Below is a small trained network, with its code and all its weights. Each question gives an input and a target symbol and asks what happens when units are switched off, that is, made to give their printed mean instead of their output.

import numpy as np


def w(rows, s, z=0):
    codes = np.array(rows[::2]) - 128.0
    scale = np.full(codes.shape[1], s)
    scale[-1] = z or s
    return codes * scale


def norm(h):
    return h / np.sqrt((h * h).mean(-1, keepdims=True) + 1e-5)


def f(y):
    return np.maximum(y, 0)


def softmax(a):
    e = np.exp(a - a.max(-1, keepdims=True))
    return e / e.sum(-1, keepdims=True)


def log_softmax(a):
    a = a - a.max(-1, keepdims=True)
    return a - np.log(np.exp(a).sum(-1, keepdims=True))


def net(x, mask):
    ids = ['ΓΦβδζλμ'.index(c) for c in x.split()]
    T = len(ids)
    res = E[ids] + P[:T]
    u = 0
    for l in range(2):
        q, k, v = (norm(res) @ M[l].T for M in (Q, K, V))
        z = softmax(np.where(np.tri(T) > 0, q @ k.T / 2**0.5, -1e9)) @ v
        res = res + np.where(mask[u], z, O[l][:, -1]) @ O[l][:, :-1]
        u += 1
        y = f(norm(res) @ A[l][:, :-1].T + A[l][:, -1])
        res = res + np.where(mask[u : u + 4], y, B[l][:, -1]) @ B[l][:, :-1]
        u += 4
    return log_softmax(norm(res)[-1] @ U[:, :-1].T + U[:, -1])


Q, K, V, O, A, B = {}, {}, {}, {}, {}, {}
E = w([
[153,125,107,156,115,148,160,121,105,116],'Γ',
[173,131,157,116,142,137,181,67,140,158],'Φ',
[152,133,187,114,157,122,132,89,110,152],'β',
[108,97,150,159,171,155,142,89,143,163],'δ',
[101,129,96,135,153,155,119,106,124,61],'ζ',
[121,140,140,147,101,145,24,126,174,117],'λ',
[89,162,177,100,45,128,136,249,102,94],'μ',
],0.021)
P = w([
[74,22,155,1,151,197,54,165,94,182],'0',
[95,87,116,29,133,207,110,161,110,143],'1',
[137,186,100,35,127,195,178,149,125,150],'2',
[104,124,154,108,160,155,133,112,138,121],'3',
[111,161,162,136,160,167,159,149,160,98],'4',
[111,152,161,174,151,102,130,107,150,100],'5',
[136,176,151,176,132,115,184,110,196,69],'6',
[74,133,145,232,132,72,137,124,180,52],'7',
],0.0094)
Q[0] = w([
[2,206,184,136,143,197,114,117,216,15],'L0H1',
[91,116,200,198,192,214,197,81,147,85],'L0H1',
],0.0059)
K[0] = w([
[118,222,152,176,103,51,156,165,133,126],'L0H1',
[2,206,107,197,97,86,133,114,206,84],'L0H1',
],0.0067)
V[0] = w([
[18,163,72,147,171,162,126,74,135,151],'L0H1',
[106,105,106,186,123,116,159,181,140,255],'L0H1',
],0.0062)
O[0] = w([
[111,99,100,116,215,98,161,246,212,43,27],'L0H1',
[210,2,197,114,49,160,99,155,142,18,6],'L0H1',
],0.0085,0.0021)
A[0] = w([
[175,78,181,190,122,126,98,153,205,117,249],'L0N1',
[126,99,106,138,179,114,211,71,126,38,209],'L0N2',
[119,177,21,169,109,173,167,95,96,87,130],'L0N3',
[76,121,80,148,67,178,100,192,254,112,180],'L0N4',
],0.0052,0.0018)
B[0] = w([
[205,204,180,58,97,187,130,124,133,74,186],'L0N1',
[94,91,255,121,169,65,77,147,99,161,239],'L0N2',
[139,88,211,105,165,121,75,85,152,193,206],'L0N3',
[103,200,123,191,192,114,118,67,132,225,252],'L0N4',
],0.0076,0.0035)
Q[1] = w([
[82,148,181,126,146,33,164,143,159,138],'L1H1',
[87,213,255,107,141,142,78,97,155,169],'L1H1',
],0.0073)
K[1] = w([
[132,159,97,210,79,121,101,104,138,107],'L1H1',
[140,185,175,255,90,31,170,147,149,56],'L1H1',
],0.0079)
V[1] = w([
[210,167,147,253,126,157,59,6,155,224],'L1H1',
[167,30,165,142,188,65,188,25,105,84],'L1H1',
],0.0052)
O[1] = w([
[118,91,48,10,106,119,120,171,140,129,67],'L1H1',
[41,244,206,138,115,151,142,46,191,163,1],'L1H1',
],0.013,0.0092)
A[1] = w([
[247,68,129,208,138,109,117,129,91,116,85],'L1N1',
[106,131,186,104,98,131,114,185,119,113,255],'L1N2',
[122,217,149,169,88,146,114,124,150,113,117],'L1N3',
[88,101,165,127,33,150,131,196,77,112,178],'L1N4',
],0.011,0.0035)
B[1] = w([
[186,70,159,141,95,107,99,51,89,122,253],'L1N1',
[133,150,83,128,64,105,121,224,128,52,182],'L1N2',
[160,58,108,109,150,182,107,146,142,110,132],'L1N3',
[95,183,94,106,130,150,247,152,121,107,203],'L1N4',
],0.013,0.018)
U = w([
[43,190,128,220,199,44,125,144,110,154,252],'Γ',
[159,71,20,40,184,90,74,169,188,52,59],'Φ',
[123,118,231,134,89,135,105,166,254,25,8],'β',
[44,172,166,67,62,84,74,116,96,153,122],'δ',
[203,59,152,172,133,99,64,96,103,114,117],'ζ',
[50,117,111,136,46,117,150,75,190,139,152],'λ',
[57,175,81,169,82,138,180,150,37,25,184],'μ',
],0.0052,0.002)

Each question gives the input, a string of symbols that net reads in full, and the target symbol t.
The units are the heads (2 rows each of Q, K, V and O) and the neurons (one row each of A and B). Each row of codes is followed by its name. A weight is (code - 128) times the scale printed after its matrix; where a second scale follows, it is the last column's (O, A, B and U).
mask holds one flag per unit, layer by layer, with each layer's heads first. A switched-off unit (its flag False) gives its mean, the last column of its rows in O or B, instead of its output. The means were averaged over made-up inputs and are rounded, as every weight is.
A unit's drop is (log p(t) with every unit on - log p(t) with that unit switched off) / (log p(t) with every unit on - log p(t) with every unit switched off).
The circuit of an input: a set's keep is (log p(t) with only the set's units on - log p(t) with every unit switched off) / (log p(t) with every unit on - log p(t) with every unit switched off). Starting from all 10 units, units are removed one at a time, each time the one whose removal leaves the highest keep (on an exact tie, the one counted first), for as long as the keep stays at least 0.8.
circuit, biggest first: the units of the circuit, biggest drop first
top k neurons: the k neurons with the biggest drops, biggest first
top k neurons in layer l: the k neurons of layer l with the biggest drops, biggest first
drop of u: that unit's drop, to one decimal
input λ δ δ β δ, target β: circuit, biggest first	(L0H1, L1H1)
input δ Γ Φ, target β: top neuron in layer 1	(L1N1)
input β λ Γ, target Φ: circuit, biggest first	(L1H1, L0N3, L1N1, L1N4)
input μ λ μ μ μ ζ β β, target Γ: top 3 neurons in layer 1	(L1N1, L1N4, L1N2)
input μ ζ λ Φ δ β, target β: top 3 neurons	(L1N4, L1N1, L0N4)
input Φ μ δ λ Φ δ, target Φ: top 3 neurons	(L1N1, L1N4, L0N4)
input δ δ μ λ δ ζ, target Φ: circuit, biggest first	(L1H1, L1N1, L1N4)
input Γ μ λ Γ β, target Φ: top 3 neurons	(L0N3, L1N1, L0N4)
input ζ Γ μ μ Φ β Γ, target δ: circuit, biggest first	(L1H1, L1N4, L0N2)
input μ μ λ Γ Γ, target Φ: top 4 neurons	(L1N1, L0N3, L0N2, L1N4)
input δ ζ Φ Φ, target Γ: circuit, biggest first	(L0H1, L1H1, L1N1)
input Γ β Φ Γ, target δ: top 3 neurons	(L0N3, L1N4, L1N1)
input ζ δ Γ, target Γ: top 2 neurons	(L1N1, L0N3)
input Φ μ δ Φ δ λ, target Φ: circuit, biggest first	(L1H1)
input μ μ Γ λ ζ ζ, target Φ: top 2 neurons	(L0N3, L1N4)
input ζ μ μ Φ μ λ β δ, target Φ: top 3 neurons	(L1N1, L1N4, L0N2)
input μ μ β δ Γ, target β: top 3 neurons in layer 0	(L0N2, L0N4, L0N3)
input μ Γ μ β ζ β, target Γ: drop of L1N1	0.6
input β δ Γ β, target β: drop of L0H1	0.7
input ζ δ λ Γ δ ζ δ λ, target Φ: drop of L1N4	0.1
input δ λ μ ζ Φ Γ ζ Γ, target Γ: top neuron	(L1N1)
